Here is a tiny trained network, its code and every weight. The questions are about switching its units off for an input and a class, where a switched-off unit gives its printed mean instead of its output.

import numpy as np


def w(rows, s, z=0):
    codes = np.array(rows[::2]) - 128.0
    scale = np.full(codes.shape[1], s)
    scale[-1] = z or s
    return codes * scale


def f(y):
    return y / 2 * (1 + np.tanh(0.7978845608 * (y + 0.044715 * y**3)))


def log_softmax(a):
    a = a - a.max(-1, keepdims=True)
    return a - np.log(np.exp(a).sum(-1, keepdims=True))


def net(x, mask):
    res = np.array(x, float).reshape(1, 6) / 4 @ E
    y = f(res @ A[0][:, :-1].T + A[0][:, -1])
    res = res + np.where(mask, y, B[0][:, -1]) @ B[0][:, :-1]
    return log_softmax(res[-1] @ U[:, :-1].T + U[:, -1])


A, B = {}, {}
E = w([
[92,173,83,99,177,213,181],'x0',
[163,132,134,170,228,114,114],'x1',
[102,170,174,161,161,127,95],'x2',
[144,123,138,136,144,88,189],'x3',
[176,179,154,64,139,166,178],'x4',
[10,140,196,83,142,155,106],'x5',
],0.011)
A[0] = w([
[171,106,68,62,122,125,174,131],'n0',
[27,148,148,153,48,119,72,196],'n1',
[234,80,113,124,121,102,163,244],'n2',
[94,192,130,135,77,159,90,146],'n3',
[172,2,88,248,139,80,104,152],'n4',
[166,124,142,62,60,128,115,196],'n5',
[17,138,102,96,90,175,138,182],'n6',
[90,135,152,68,51,22,174,156],'n7',
[99,64,148,123,57,116,95,128],'n8',
[103,61,208,179,34,147,87,167],'n9',
[90,192,162,154,203,190,96,222],'n10',
[115,163,170,191,199,154,138,210],'n11',
[253,90,108,51,109,128,184,187],'n12',
[94,139,167,117,120,104,70,136],'n13',
[37,131,116,70,130,141,80,251],'n14',
[133,190,124,139,197,157,102,186],'n15',
[58,136,67,92,132,190,178,155],'n16',
[149,148,107,130,144,124,38,184],'n17',
[211,163,137,84,127,149,170,243],'n18',
[78,81,148,148,29,97,77,201],'n19',
[166,135,150,73,129,184,173,184],'n20',
[37,169,93,57,184,198,173,171],'n21',
[167,33,113,165,142,80,122,193],'n22',
],0.0093,0.0032)
B[0] = w([
[143,144,121,167,79,144,133,178],'n0',
[43,104,185,96,103,158,101,203],'n1',
[189,133,56,218,82,106,169,227],'n2',
[91,115,151,96,149,126,163,159],'n3',
[180,73,64,198,159,117,40,248],'n4',
[96,160,162,148,83,163,160,176],'n5',
[104,70,110,55,123,195,126,195],'n6',
[124,127,135,148,110,150,130,180],'n7',
[68,121,134,186,49,119,99,174],'n8',
[31,140,141,185,115,161,81,196],'n9',
[126,186,174,49,255,53,126,212],'n10',
[152,168,114,100,173,81,75,198],'n11',
[143,151,93,192,53,131,202,226],'n12',
[73,148,159,163,125,115,116,169],'n13',
[77,94,189,74,133,144,146,200],'n14',
[158,175,132,108,200,34,133,185],'n15',
[148,90,101,72,147,151,128,186],'n16',
[115,119,145,171,150,102,119,164],'n17',
[183,200,108,130,85,103,195,203],'n18',
[46,108,169,207,34,178,66,205],'n19',
[109,173,135,27,60,130,173,180],'n20',
[178,99,117,31,193,174,140,219],'n21',
[158,90,80,211,115,116,65,205],'n22',
],0.0075,0.012)
U = w([
[149,173,124,136,64,118,230,156],'0',
[99,220,187,67,241,8,149,110],'1',
[10,76,194,147,88,160,93,68],'2',
[203,2,65,212,137,93,48,254],'3',
[108,35,142,13,181,206,158,61],'4',
],0.0083,0.0006)

Each question gives the input, the list of numbers given to net, and the class t.
The units are the neurons (one row each of A and B). Each row of codes is followed by its name. A weight is (code - 128) times the scale printed after its matrix; where a second scale follows, it is the last column's (A, B and U).
mask holds one flag per neuron, in row order. A switched-off neuron (its flag False) gives its mean, the last column of its row in B, instead of its output. The means were averaged over made-up inputs and are rounded, as every weight is.
A unit's drop is (log p(t) with every unit on - log p(t) with that unit switched off) / (log p(t) with every unit on - log p(t) with every unit switched off).
The circuit of an input: a set's keep is (log p(t) with only the set's units on - log p(t) with every unit switched off) / (log p(t) with every unit on - log p(t) with every unit switched off). Starting from the 12 units with the biggest drops (on a tie, the unit counted first), units are removed one at a time, each time the one whose removal leaves the highest keep (on an exact tie, the one counted first), for as long as the keep stays at least 0.8.
circuit, biggest first: the units of the circuit, biggest drop first
k most important neurons: the k neurons with the biggest drops, biggest first
drop when u is switched off: that unit's drop, to one decimal
input [2,1,1,-1,5,4], class 1: circuit, biggest first	n10
input [5,5,-1,-5,-1,7], class 4: 2 most important neurons	n6; n21
input [-1,4,-3,6,6,3], class 0: circuit, biggest first	n12; n18
input [1,-2,-3,3,-1,0], class 0: circuit, biggest first	n4; n1
input [-7,-3,-1,7,-2,2], class 2: 2 most important neurons	n19; n9
input [6,-2,-2,6,3,1], class 4: 2 most important neurons	n21; n16
input [-4,-6,0,-6,-8,-4], class 2: 3 most important neurons	n19; n1; n9
input [7,-6,-1,7,-1,-2], class 4: 3 most important neurons	n21; n16; n6
input [7,6,-1,-5,-1,2], class 1: 2 most important neurons	n10; n15
input [8,-1,4,6,-7,-3], class 1: drop when n11 is switched off	0.1
input [0,-5,-2,3,3,4], class 4: drop when n21 is switched off	0.1
input [-2,-7,6,-1,-7,-5], class 2: drop when n19 is switched off	0.2
